Here is a tiny trained network, its code and every weight. The questions are about switching its units off for an input and a class, where a switched-off unit gives its printed mean instead of its output.

import numpy as np


def w(rows, s, z=0):
    codes = np.array(rows[::2]) - 128.0
    scale = np.full(codes.shape[1], s)
    scale[-1] = z or s
    return codes * scale


def f(y):
    return y / 2 * (1 + np.tanh(0.7978845608 * (y + 0.044715 * y**3)))


def log_softmax(a):
    a = a - a.max(-1, keepdims=True)
    return a - np.log(np.exp(a).sum(-1, keepdims=True))


def net(x, mask):
    res = np.array(x, float).reshape(1, 4) / 4 @ E
    y = f(res @ A[0][:, :-1].T + A[0][:, -1])
    res = res + np.where(mask, y, B[0][:, -1]) @ B[0][:, :-1]
    return log_softmax(res[-1] @ U[:, :-1].T + U[:, -1])


A, B = {}, {}
E = w([
[124,73,174,163,227,167],'x0',
[167,160,141,99,94,186],'x1',
[67,129,142,43,86,170],'x2',
[153,40,255,156,47,197],'x3',
],0.0093)
A[0] = w([
[126,129,103,117,163,53,202],'neuron 1',
[137,167,181,123,215,211,252],'neuron 2',
[175,115,255,132,187,138,228],'neuron 3',
[98,114,74,111,200,91,239],'neuron 4',
[191,213,104,125,94,167,201],'neuron 5',
[161,195,123,178,76,224,168],'neuron 6',
[86,99,135,137,123,132,45],'neuron 7',
[58,80,121,46,166,161,228],'neuron 8',
[105,114,117,43,87,47,235],'neuron 9',
[141,97,140,57,34,196,100],'neuron 10',
[160,74,153,69,73,186,79],'neuron 11',
[75,160,113,169,175,88,167],'neuron 12',
[140,202,117,104,138,164,191],'neuron 13',
[166,164,122,107,144,164,157],'neuron 14',
[84,82,107,200,145,86,198],'neuron 15',
[153,188,86,119,203,153,172],'neuron 16',
[146,112,207,116,115,194,176],'neuron 17',
[109,53,170,128,189,198,237],'neuron 18',
],0.0096,0.0031)
B[0] = w([
[191,159,131,197,179,195,192],'neuron 1',
[61,94,5,19,45,49,218],'neuron 2',
[79,127,39,94,73,99,254],'neuron 3',
[145,196,47,178,159,219,214],'neuron 4',
[193,146,181,55,123,115,185],'neuron 5',
[184,121,159,123,174,35,185],'neuron 6',
[89,105,101,140,110,162,129],'neuron 7',
[60,129,4,116,66,182,191],'neuron 8',
[130,181,104,255,177,234,200],'neuron 9',
[156,225,76,172,196,149,238],'neuron 10',
[127,177,66,213,126,135,219],'neuron 11',
[174,172,101,174,140,205,186],'neuron 12',
[214,126,91,56,170,53,168],'neuron 13',
[177,75,139,33,188,59,146],'neuron 14',
[125,242,102,164,106,146,182],'neuron 15',
[194,147,105,73,174,131,200],'neuron 16',
[75,143,49,144,121,147,244],'neuron 17',
[45,98,37,91,48,144,251],'neuron 18',
],0.0065,0.0087)
U = w([
[252,95,172,70,107,116,102],'0',
[182,226,2,234,228,174,237],'1',
[233,154,47,22,202,83,160],'2',
[173,100,213,196,130,89,62],'3',
[65,2,31,27,36,186,186],'4',
[155,36,143,117,129,133,5],'5',
],0.0057,0.0031)

Each question gives the input, the list of numbers given to net, and the class t.
The units are the neurons (one row each of A and B). Each row of codes is followed by its name. A weight is (code - 128) times the scale printed after its matrix; where a second scale follows, it is the last column's (A, B and U).
mask holds one flag per neuron, in row order. A switched-off neuron (its flag False) gives its mean, the last column of its row in B, instead of its output. The means were averaged over made-up inputs and are rounded, as every weight is.
A unit's drop is (log p(t) with every unit on - log p(t) with that unit switched off) / (log p(t) with every unit on - log p(t) with every unit switched off).
The circuit of an input: a set's keep is (log p(t) with only the set's units on - log p(t) with every unit switched off) / (log p(t) with every unit on - log p(t) with every unit switched off). Starting from the 12 units with the biggest drops (on a tie, the unit counted first), units are removed one at a time, each time the one whose removal leaves the highest keep (on an exact tie, the one counted first), for as long as the keep stays at least 0.8.
circuit, biggest first: the units of the circuit, biggest drop first
top k neurons: the k neurons with the biggest drops, biggest first
drop of u: that unit's drop, to one decimal
input [-8,7,7,0], class 1: circuit, biggest first : neuron 10
input [0,4,3,-6], class 2: circuit, biggest first : neuron 13; neuron 11
input [7,3,7,-6], class 4: circuit, biggest first : neuron 8; neuron 2
input [-5,7,4,2], class 1: top 4 neurons : neuron 10; neuron 11; neuron 9; neuron 2
input [3,8,4,0], class 4: top 2 neurons : neuron 2; neuron 8
input [-8,0,-1,7], class 1: top 2 neurons : neuron 10; neuron 11
input [-3,-5,4,7], class 1: drop of neuron 4 : -0.1
input [-3,-5,8,6], class 1: drop of neuron 10 : 0.6
input [-7,0,-5,4], class 0: drop of neuron 17 : 0.1
input [-3,3,2,-3], class 2: drop of neuron 11 : 0.2
